Below are the code and all the weights of a small trained network. Each question names an input and a class and asks about switching units off, where a switched-off unit gives its printed mean instead of its output.

import numpy as np


def w(rows, s, z=0):
    codes = np.array(rows[::2]) - 128.0
    scale = np.full(codes.shape[1], s)
    scale[-1] = z or s
    return codes * scale


def norm(h):
    return h / np.sqrt((h * h).mean(-1, keepdims=True) + 1e-5)


def f(y):
    return np.maximum(y, 0)


def log_softmax(a):
    a = a - a.max(-1, keepdims=True)
    return a - np.log(np.exp(a).sum(-1, keepdims=True))


def net(x, mask):
    res = np.array(x, float).reshape(1, 7) / 4 @ E
    u = 0
    for l in range(2):
        y = f(norm(res) @ A[l][:, :-1].T + A[l][:, -1])
        res = res + np.where(mask[u : u + 12], y, B[l][:, -1]) @ B[l][:, :-1]
        u += 12
    return log_softmax(norm(res)[-1] @ U[:, :-1].T + U[:, -1])


A, B = {}, {}
E = w([
[57,162,201,136,81,145,239,117,61,119,195],'x0',
[124,172,47,185,153,216,142,237,49,34,87],'x1',
[64,99,154,157,131,182,134,109,189,115,49],'x2',
[126,127,124,125,129,129,129,128,127,132,129],'x3',
[160,166,133,179,170,138,98,41,66,143,99],'x4',
[141,177,179,14,155,97,141,144,75,96,6],'x5',
[118,54,203,78,192,241,53,157,90,145,154],'x6',
],0.002)
A[0] = w([
[208,107,89,138,151,69,47,143,120,157,75,91],'0.n0',
[93,168,209,131,50,188,231,125,87,134,194,141],'0.n1',
[64,71,119,82,84,112,160,224,184,86,143,143],'0.n2',
[140,191,135,193,179,174,116,43,110,140,91,150],'0.n3',
[163,108,124,73,183,103,85,168,58,144,218,150],'0.n4',
[224,41,53,219,113,158,93,121,198,151,150,123],'0.n5',
[153,62,60,70,123,133,108,170,201,127,85,75],'0.n6',
[145,168,118,57,165,77,138,158,104,182,86,41],'0.n7',
[171,198,58,167,95,1,143,160,141,103,154,43],'0.n8',
[60,112,168,165,142,192,113,104,214,126,35,38],'0.n9',
[101,112,180,102,129,73,108,57,203,152,158,4],'0.n10',
[121,155,109,30,181,106,89,144,124,147,26,77],'0.n11',
],0.0041,0.0027)
B[0] = w([
[2,239,130,82,176,116,143,131,65,164,204,193],'0.n0',
[90,169,145,136,233,43,85,104,38,157,103,252],'0.n1',
[189,205,174,144,78,162,102,32,95,67,192,215],'0.n2',
[169,187,166,72,52,127,104,152,172,56,233,205],'0.n3',
[104,146,146,113,166,232,193,76,204,161,69,216],'0.n4',
[156,92,209,162,176,62,176,124,54,74,87,222],'0.n5',
[67,241,146,116,189,100,88,106,66,141,176,181],'0.n6',
[204,75,162,157,166,112,191,99,131,80,81,161],'0.n7',
[73,136,186,153,108,206,131,91,180,162,54,199],'0.n8',
[145,182,106,60,203,148,247,135,145,195,128,180],'0.n9',
[237,92,65,59,91,97,85,81,22,236,112,189],'0.n10',
[172,57,207,239,128,80,160,109,55,93,111,197],'0.n11',
],0.0041,0.004)
A[1] = w([
[128,16,164,91,164,212,63,127,75,182,183,122],'1.n0',
[176,210,212,94,184,192,176,81,103,135,112,250],'1.n1',
[140,68,123,254,160,122,133,125,149,173,238,5],'1.n2',
[133,110,123,113,144,219,99,175,44,112,113,156],'1.n3',
[85,107,100,180,125,158,250,84,101,192,206,134],'1.n4',
[137,108,203,89,57,93,117,101,112,70,175,226],'1.n5',
[168,159,103,156,208,113,14,127,199,127,89,156],'1.n6',
[30,168,91,195,114,164,176,131,26,70,72,185],'1.n7',
[182,153,109,149,118,149,158,63,80,247,115,102],'1.n8',
[156,151,21,175,108,180,116,235,101,82,119,61],'1.n9',
[118,192,72,127,80,54,167,97,53,124,119,65],'1.n10',
[109,149,58,187,25,56,134,118,176,148,77,64],'1.n11',
],0.004,0.002)
B[1] = w([
[88,191,175,224,49,85,155,61,141,151,61,158],'1.n0',
[106,81,44,160,82,154,131,214,204,109,156,249],'1.n1',
[196,87,206,54,104,79,209,197,63,3,20,139],'1.n2',
[134,152,148,137,78,51,142,32,161,173,112,157],'1.n3',
[148,162,99,49,195,108,114,177,154,94,61,158],'1.n4',
[162,132,63,184,169,136,50,158,72,68,125,166],'1.n5',
[22,218,161,54,136,116,188,142,17,97,189,134],'1.n6',
[188,56,131,77,146,89,85,87,156,193,152,188],'1.n7',
[131,94,59,102,124,190,116,196,157,82,148,170],'1.n8',
[163,91,87,30,69,110,94,84,89,204,121,136],'1.n9',
[63,108,189,153,119,200,132,121,130,148,139,163],'1.n10',
[71,129,244,182,124,244,118,98,139,180,93,136],'1.n11',
],0.0044,0.011)
U = w([
[207,39,220,145,163,40,203,151,46,42,25,97],'0',
[17,227,151,92,228,58,115,113,45,183,194,65],'1',
[67,159,211,211,37,216,144,61,194,199,51,79],'2',
[225,52,60,22,47,86,56,29,91,254,132,40],'3',
[130,112,53,53,154,197,211,206,220,127,124,99],'4',
[108,61,67,182,140,120,62,164,152,132,128,253],'5',
[176,198,113,149,42,175,38,157,124,22,224,10],'6',
],0.0078,0.0044)

Each question gives the input, the list of numbers given to net, and the class t.
The units are the neurons (one row each of A and B). Each row of codes is followed by its name. A weight is (code - 128) times the scale printed after its matrix; where a second scale follows, it is the last column's (A, B and U).
mask holds one flag per neuron, layer by layer. A switched-off neuron (its flag False) gives its mean, the last column of its row in B, instead of its output. The means were averaged over made-up inputs and are rounded, as every weight is.
A unit's drop is (log p(t) with every unit on - log p(t) with that unit switched off) / (log p(t) with every unit on - log p(t) with every unit switched off).
The circuit of an input: a set's keep is (log p(t) with only the set's units on - log p(t) with every unit switched off) / (log p(t) with every unit on - log p(t) with every unit switched off). Starting from the 12 units with the biggest drops (on a tie, the unit counted first), units are removed one at a time, each time the one whose removal leaves the highest keep (on an exact tie, the one counted first), for as long as the keep stays at least 0.8.
units of the circuit, in order: the units of the circuit, biggest drop first
unit that matters most: the unit with the biggest drop
top k neurons: the k neurons with the biggest drops, biggest first
drop when u is switched off: that unit's drop, to one decimal
input [-5,-6,0,2,-7,-5,-8], class 2: units of the circuit, in order	(1.n11)
input [-8,-3,-4,-5,4,8,5], class 0: top 2 neurons	(0.n11; 0.n7)
input [-1,0,-7,2,6,-5,-5], class 4: top 2 neurons	(0.n8; 0.n2)
input [6,2,0,-4,3,4,7], class 2: units of the circuit, in order	(1.n0; 0.n5)
input [-8,-4,-6,0,5,-5,5], class 1: top 2 neurons	(0.n0; 1.n6)
input [-6,1,-8,-6,6,-8,1], class 0: top 2 neurons	(0.n5; 1.n2)
input [7,-4,-8,-7,-1,-6,3], class 4: units of the circuit, in order	(0.n4; 1.n4)
input [-7,5,3,5,-4,4,-3], class 1: top 2 neurons	(0.n6; 0.n0)
input [-5,1,-3,7,8,-6,-1], class 6: top 4 neurons	(0.n3; 0.n1; 0.n11; 0.n0)
input [-3,8,1,6,8,-1,-4], class 3: units of the circuit, in order	(1.n9; 1.n7)
input [-7,7,-6,8,-1,-8,-8], class 0: top 4 neurons	(0.n5; 1.n1; 1.n2; 0.n1)
input [-5,5,4,-6,-6,-7,2], class 0: top 3 neurons	(0.n5; 1.n2; 0.n3)
input [4,-4,-8,-2,-1,-3,-5], class 4: top 2 neurons	(1.n8; 1.n4)
input [4,-4,8,-7,6,3,-1], class 4: unit that matters most	0.n9
input [5,8,3,3,-3,-5,-3], class 3: top 2 neurons	(1.n7; 1.n9)
input [2,3,-6,1,8,4,-7], class 6: top 3 neurons	(0.n3; 1.n0; 0.n4)
input [2,-5,6,-4,-7,-6,4], class 6: units of the circuit, in order	(0.n2; 1.n5)
input [-4,-1,6,0,-8,-7,-4], class 6: top 2 neurons	(0.n2; 0.n6)
input [1,-1,2,-3,7,1,8], class 2: top 2 neurons	(1.n0; 0.n2)
input [-5,2,-8,6,7,2,-1], class 4: unit that matters most	0.n4
input [7,-7,6,4,1,6,6], class 1: top 3 neurons	(0.n1; 1.n7; 0.n4)
input [-3,8,-7,2,-4,5,-7], class 3: top 3 neurons	(1.n7; 1.n9; 1.n0)
input [-1,8,1,0,-6,7,8], class 2: units of the circuit, in order	(0.n5; 1.n3; 1.n0)
input [-4,1,3,-7,-5,7,8], class 2: units of the circuit, in order	(1.n0; 1.n3)
input [0,6,-6,1,-8,3,-8], class 2: drop when 1.n11 is switched off	0.2
input [-8,-2,-3,-7,-6,5,3], class 1: drop when 0.n0 is switched off	0.5
input [3,0,4,5,-6,2,-2], class 6: units of the circuit, in order	(0.n2)
input [8,-1,3,5,-3,-7,8], class 1: drop when 0.n11 is switched off	0.8
input [3,7,-2,7,1,5,-6], class 3: drop when 1.n9 is switched off	0.3
